[[  6  33   2  25   6  11 -21]
 [ 11 -11 -23 -19   4 -29  19]]
->
[[ 11 -11 -23 -19   4 -29  19]
 [  6  33   2  25   6  11 -21]]

[[ -7  -3 -14  26]
 [  7  -8  -2   6]
 [ 13  -3  -2  35]]
->
[[ 13  -3  -2  35]
 [ -7  -3 -14  26]
 [  7  -8  -2   6]]

[[ -3 -29]
 [-32   4]]
->
[[-32   4]
 [ -3 -29]]

[[ 34  11   5  -9  34   9   9 -10 -13 -12   2  15 -16  20   4 -21]
 [ 33   3  12  -7  33   3  15 -14 -13 -10  -2   9 -15  21   4 -10]
 [ 22   0  -2   2  21  -2  10  -4 -13 -11   2   9  -9  10  -3  -5]
 [ 28   7   0  -4  27   5   8  -7 -13 -11   2  13 -13  14   2 -16]
 [ 33   0  14 -11  27   4   6 -18 -13  -5  -2   9  -9  14   9 -13]]
->
[[ 33   0  14 -11  27   4   6 -18 -13  -5  -2   9  -9  14   9 -13]
 [ 34  11   5  -9  34   9   9 -10 -13 -12   2  15 -16  20   4 -21]
 [ 33   3  12  -7  33   3  15 -14 -13 -10  -2   9 -15  21   4 -10]
 [ 22   0  -2   2  21  -2  10  -4 -13 -11   2   9  -9  10  -3  -5]
 [ 28   7   0  -4  27   5   8  -7 -13 -11   2  13 -13  14   2 -16]]

[[-24  -2   1 -16  -2  -1  -2  15  -4   8 -12  17 -14 -11]
 [  3  20 -12   3   2  -9   4 -18   9 -10  -8  12  -5  27]]
->
[[  3  20 -12   3   2  -9   4 -18   9 -10  -8  12  -5  27]
 [-24  -2   1 -16  -2  -1  -2  15  -4   8 -12  17 -14 -11]]

[[ 7 17]
 [13  0]
 [ 0  0]
 [ 6 27]
 [ 3  8]
 [-3 17]
 [19 -7]
 [-2  0]]
->
[[-2  0]
 [ 7 17]
 [13  0]
 [ 0  0]
 [ 6 27]
 [ 3  8]
 [-3 17]
 [19 -7]]
---
[[ 10  29  13  -4 -16]
 [ 10   2  27 -34  15]
 [  7   2 -17   7 -12]]
->
[[ 10   2  27]
 [  7   2 -17]]

[[ 14   8   6   2   5]
 [ 16  28  23 -17  22]
 [ 12   8   6   2   5]
 [ 11   4   6   2   5]]
->
[[16 28 23]
 [12  8  6]]

[[-10  12 -33   5]
 [-22   2  -8  -1]
 [ 25   9 -15   2]
 [ 18 -14 -17   6]
 [ 27 -14 -18   8]]
->
[[-22   2  -8]
 [ 25   9 -15]]

[[  1 -13  15 -32 -12]
 [ 33 -31  -3  -6  -3]
 [ -9 -21  -2  25   7]
 [ -7 -34 -11  30   6]
 [-20  -7  25  13 -26]]
->
[[ 33 -31  -3]
 [ -9 -21  -2]]

[[ -1 -30 -18   2]
 [-13 -23 -10 -10]
 [ -1 -34 -29   2]]
->
[[-13 -23 -10]
 [ -1 -34 -29]]

[[ 22 -24 -11]
 [ -6 -27 -17]
 [-28 -24 -11]
 [ -7  10 -29]]
->
[[ -6 -27 -17]
 [-28 -24 -11]]

[[ 32   7  13]
 [-32  -9 -13]
 [ 28  -8  18]]
->
[[-32  -9 -13]
 [ 28  -8  18]]
